Below are the code and all the weights of a small trained network. Each question names an input and a class and asks about switching units off, where a switched-off unit gives its printed mean instead of its output.

import numpy as np


def w(rows, s, z=0):
    codes = np.array(rows[::2]) - 128.0
    scale = np.full(codes.shape[1], s)
    scale[-1] = z or s
    return codes * scale


def f(y):
    return y / 2 * (1 + np.tanh(0.7978845608 * (y + 0.044715 * y**3)))


def log_softmax(a):
    a = a - a.max(-1, keepdims=True)
    return a - np.log(np.exp(a).sum(-1, keepdims=True))


def net(x, mask):
    res = np.array(x, float).reshape(1, 4) / 4 @ E
    y = f(res @ A[0][:, :-1].T + A[0][:, -1])
    res = res + np.where(mask, y, B[0][:, -1]) @ B[0][:, :-1]
    return log_softmax(res[-1] @ U[:, :-1].T + U[:, -1])


A, B = {}, {}
E = w([
[80,179,162,66,248,154,76],'x0',
[186,208,185,107,92,139,206],'x1',
[115,123,73,88,115,60,242],'x2',
[109,79,103,145,126,224,202],'x3',
],0.011)
A[0] = w([
[139,122,156,125,96,138,135,89],'n1',
[121,153,114,118,89,22,120,21],'n2',
[149,117,147,145,127,105,49,163],'n3',
[87,148,115,156,124,55,103,230],'n4',
[135,140,127,154,124,120,97,129],'n5',
[144,93,112,138,75,82,136,74],'n6',
[87,189,145,99,207,104,156,203],'n7',
[165,144,119,108,140,34,120,238],'n8',
[152,97,151,132,78,185,145,195],'n9',
[111,82,102,121,146,4,76,101],'n10',
[151,217,159,130,107,67,111,138],'n11',
[130,105,150,138,167,123,57,111],'n12',
[132,96,108,116,118,179,129,100],'n13',
[81,80,112,149,134,143,135,132],'n14',
[155,158,165,132,100,176,154,191],'n15',
[68,61,77,133,154,182,159,213],'n16',
[137,138,117,122,87,129,141,47],'n17',
[106,101,134,156,132,69,81,222],'n18',
[137,83,117,91,143,149,137,67],'n19',
[192,171,150,155,86,174,126,97],'n20',
[132,113,110,131,89,83,163,172],'n21',
[137,125,114,141,148,138,178,2],'n22',
],0.013,0.0023)
B[0] = w([
[126,155,124,117,105,131,140,152],'n1',
[157,78,188,174,182,203,145,218],'n2',
[95,181,69,69,114,63,132,219],'n3',
[143,112,143,70,162,177,123,203],'n4',
[129,132,107,93,101,109,116,157],'n5',
[109,135,103,153,107,45,149,209],'n6',
[143,93,123,21,185,142,88,224],'n7',
[103,54,166,158,194,177,134,225],'n8',
[118,158,131,170,87,86,135,214],'n9',
[146,164,155,8,165,211,102,246],'n10',
[126,39,126,133,185,96,125,228],'n11',
[148,133,90,85,59,83,165,214],'n12',
[121,125,155,154,164,104,154,167],'n13',
[130,124,107,133,133,57,129,178],'n14',
[115,152,126,121,120,226,114,204],'n15',
[146,46,174,214,161,92,138,234],'n16',
[130,146,111,154,112,128,127,157],'n17',
[136,161,105,30,152,140,103,208],'n18',
[133,121,149,151,117,107,112,144],'n19',
[119,197,116,135,80,166,151,213],'n20',
[106,130,121,186,106,73,91,211],'n21',
[139,163,125,125,99,130,86,155],'n22',
],0.014,0.011)
U = w([
[128,81,210,217,131,141,201,130],'0',
[137,9,121,45,236,36,91,231],'1',
[145,239,99,2,119,233,117,94],'2',
[91,159,69,163,51,20,165,2],'3',
],0.0069,0.002)

Each question gives the input, the list of numbers given to net, and the class t.
The units are the neurons (one row each of A and B). Each row of codes is followed by its name. A weight is (code - 128) times the scale printed after its matrix; where a second scale follows, it is the last column's (A, B and U).
mask holds one flag per neuron, in row order. A switched-off neuron (its flag False) gives its mean, the last column of its row in B, instead of its output. The means were averaged over made-up inputs and are rounded, as every weight is.
A unit's drop is (log p(t) with every unit on - log p(t) with that unit switched off) / (log p(t) with every unit on - log p(t) with every unit switched off).
The circuit of an input: a set's keep is (log p(t) with only the set's units on - log p(t) with every unit switched off) / (log p(t) with every unit on - log p(t) with every unit switched off). Starting from the 12 units with the biggest drops (on a tie, the unit counted first), units are removed one at a time, each time the one whose removal leaves the highest keep (on an exact tie, the one counted first), for as long as the keep stays at least 0.8.
circuit, biggest first: the units of the circuit, biggest drop first
top k neurons: the k neurons with the biggest drops, biggest first
drop when u is switched off: that unit's drop, to one decimal
input [-6,5,8,-1], class 0: circuit, biggest first -> n2
input [-2,-7,3,8], class 0: circuit, biggest first -> n16, n7
input [-5,-2,-1,4], class 3: top 2 neurons -> n2, n8
input [-3,-2,8,3], class 0: top 4 neurons -> n16, n3, n12, n18
input [-6,-3,8,2], class 0: top 2 neurons -> n2, n16
input [-5,6,7,0], class 0: top 4 neurons -> n2, n3, n8, n12
input [-4,-7,7,7], class 0: top 3 neurons -> n16, n3, n12
input [3,-1,-5,-1], class 2: top 2 neurons -> n16, n11
input [-3,-5,-1,-8], class 2: top 3 neurons -> n10, n16, n18
input [0,-1,0,3], class 0: top 2 neurons -> n7, n3
input [-2,4,-2,3], class 2: top 2 neurons -> n16, n15
input [-3,2,-7,5], class 0: top 2 neurons -> n10, n18
input [-3,-4,-7,8], class 0: drop when n16 is switched off -> 0.4
input [-8,-6,-6,-7], class 2: circuit, biggest first -> n10
input [6,-3,-5,-2], class 2: drop when n16 is switched off -> 0.1
input [-2,2,1,0], class 3: drop when n8 is switched off -> 0.2
input [-4,0,1,0], class 3: drop when n14 is switched off -> 0.0
